Below is a small trained network, with its code and all its weights. Each question gives an input and a class and asks what happens when units are switched off, that is, made to give their printed mean instead of their output.

import numpy as np


def w(rows, s, z=0):
    codes = np.array(rows[::2]) - 128.0
    scale = np.full(codes.shape[1], s)
    scale[-1] = z or s
    return codes * scale


def norm(h):
    return h / np.sqrt((h * h).mean(-1, keepdims=True) + 1e-5)


def f(y):
    return y / 2 * (1 + np.tanh(0.7978845608 * (y + 0.044715 * y**3)))


def log_softmax(a):
    a = a - a.max(-1, keepdims=True)
    return a - np.log(np.exp(a).sum(-1, keepdims=True))


def net(x, mask):
    res = np.array(x, float).reshape(1, 3) / 4 @ E
    u = 0
    for l in range(2):
        y = f(norm(res) @ A[l][:, :-1].T + A[l][:, -1])
        res = res + np.where(mask[u : u + 11], y, B[l][:, -1]) @ B[l][:, :-1]
        u += 11
    return log_softmax(norm(res)[-1] @ U[:, :-1].T + U[:, -1])


A, B = {}, {}
E = w([
[69,155,123,133,2,123],'x0',
[73,181,125,133,77,124],'x1',
[53,9,128,121,166,143],'x2',
],0.0088)
A[0] = w([
[80,143,126,123,84,120,3],'0.n0',
[175,185,130,130,16,126,127],'0.n1',
[134,72,127,133,105,125,130],'0.n2',
[91,140,128,126,92,126,23],'0.n3',
[118,4,128,130,162,128,23],'0.n4',
[48,138,127,134,69,130,7],'0.n5',
[109,130,135,124,101,134,170],'0.n6',
[142,172,126,127,127,123,186],'0.n7',
[102,127,127,126,34,126,98],'0.n8',
[137,112,129,135,117,131,128],'0.n9',
[155,144,129,135,115,127,71],'0.n10',
],0.034,0.0035)
B[0] = w([
[138,141,104,178,71,181,177],'0.n0',
[80,131,80,44,158,121,253],'0.n1',
[137,80,110,167,149,59,162],'0.n2',
[144,148,106,162,83,164,166],'0.n3',
[175,112,93,19,129,134,243],'0.n4',
[123,124,130,228,78,231,203],'0.n5',
[109,101,144,158,102,134,157],'0.n6',
[107,148,172,138,184,149,175],'0.n7',
[149,128,146,254,76,67,213],'0.n8',
[112,123,106,133,108,106,132],'0.n9',
[91,169,171,110,110,126,152],'0.n10',
],0.053,0.026)
A[1] = w([
[128,151,169,253,74,237,165],'1.n0',
[188,131,185,172,39,143,46],'1.n1',
[186,101,170,100,134,126,101],'1.n2',
[219,144,253,220,156,158,99],'1.n3',
[140,105,179,233,199,110,79],'1.n4',
[158,113,132,113,142,129,4],'1.n5',
[163,88,137,97,142,123,63],'1.n6',
[213,179,140,166,71,112,86],'1.n7',
[109,146,78,131,133,78,58],'1.n8',
[185,143,218,186,125,178,98],'1.n9',
[122,103,160,145,140,149,123],'1.n10',
],0.023,0.0034)
B[1] = w([
[136,125,143,218,116,199,251],'1.n0',
[46,194,106,82,138,162,175],'1.n1',
[186,104,142,137,105,151,162],'1.n2',
[168,137,186,126,91,55,168],'1.n3',
[162,142,177,119,122,105,152],'1.n4',
[129,104,134,108,92,123,141],'1.n5',
[169,123,124,120,107,131,165],'1.n6',
[73,173,138,84,155,184,157],'1.n7',
[196,87,233,186,252,201,137],'1.n8',
[130,151,149,131,76,77,164],'1.n9',
[78,105,127,101,54,82,132],'1.n10',
],0.04,0.022)
U = w([
[171,161,243,121,88,53,117],'0',
[109,124,87,251,49,218,164],'1',
[36,171,139,40,227,131,137],'2',
[149,16,80,189,182,5,2],'3',
[253,60,85,2,109,130,160],'4',
],0.015,0.0095)

Each question gives the input, the list of numbers given to net, and the class t.
The units are the neurons (one row each of A and B). Each row of codes is followed by its name. A weight is (code - 128) times the scale printed after its matrix; where a second scale follows, it is the last column's (A, B and U).
mask holds one flag per neuron, layer by layer. A switched-off neuron (its flag False) gives its mean, the last column of its row in B, instead of its output. The means were averaged over made-up inputs and are rounded, as every weight is.
A unit's drop is (log p(t) with every unit on - log p(t) with that unit switched off) / (log p(t) with every unit on - log p(t) with every unit switched off).
The circuit of an input: a set's keep is (log p(t) with only the set's units on - log p(t) with every unit switched off) / (log p(t) with every unit on - log p(t) with every unit switched off). Starting from the 12 units with the biggest drops (on a tie, the unit counted first), units are removed one at a time, each time the one whose removal leaves the highest keep (on an exact tie, the one counted first), for as long as the keep stays at least 0.8.
units of the circuit, in order: the units of the circuit, biggest drop first
most important unit: the unit with the biggest drop
top k neurons: the k neurons with the biggest drops, biggest first
k most important neurons of layer l: the k neurons of layer l with the biggest drops, biggest first
drop when u is switched off: that unit's drop, to one decimal
input [-8,3,-7], class 0: units of the circuit, in order : [0.n1, 0.n7, 1.n3]
input [1,3,-5], class 2: units of the circuit, in order : [0.n1]
input [-4,7,3], class 4: units of the circuit, in order : [0.n4, 1.n0]
input [-6,2,-7], class 2: top 2 neurons : [0.n8, 0.n5]
input [-3,1,-1], class 0: top 4 neurons : [0.n1, 0.n4, 0.n5, 0.n0]
input [-6,3,-1], class 0: 4 most important neurons of layer 0 : [0.n1, 0.n4, 0.n5, 0.n0]
input [-8,-7,-7], class 0: top 3 neurons : [0.n1, 0.n4, 0.n5]
input [0,-8,-5], class 2: top 3 neurons : [0.n5, 0.n8, 0.n4]
input [-2,0,-2], class 0: top 4 neurons : [0.n1, 0.n4, 0.n7, 0.n5]
input [-7,-4,-7], class 0: top 2 neurons : [0.n1, 0.n4]
input [-5,5,-3], class 2: 2 most important neurons of layer 0 : [0.n8, 0.n5]
input [-7,7,-5], class 2: top 2 neurons : [0.n8, 0.n5]
input [-4,4,-3], class 2: top 2 neurons : [0.n8, 0.n5]
input [-2,6,-4], class 2: most important unit : 0.n1
input [-7,-2,-8], class 0: drop when 0.n5 is switched off : 0.1
input [-5,-4,-6], class 0: drop when 0.n4 is switched off : 0.7
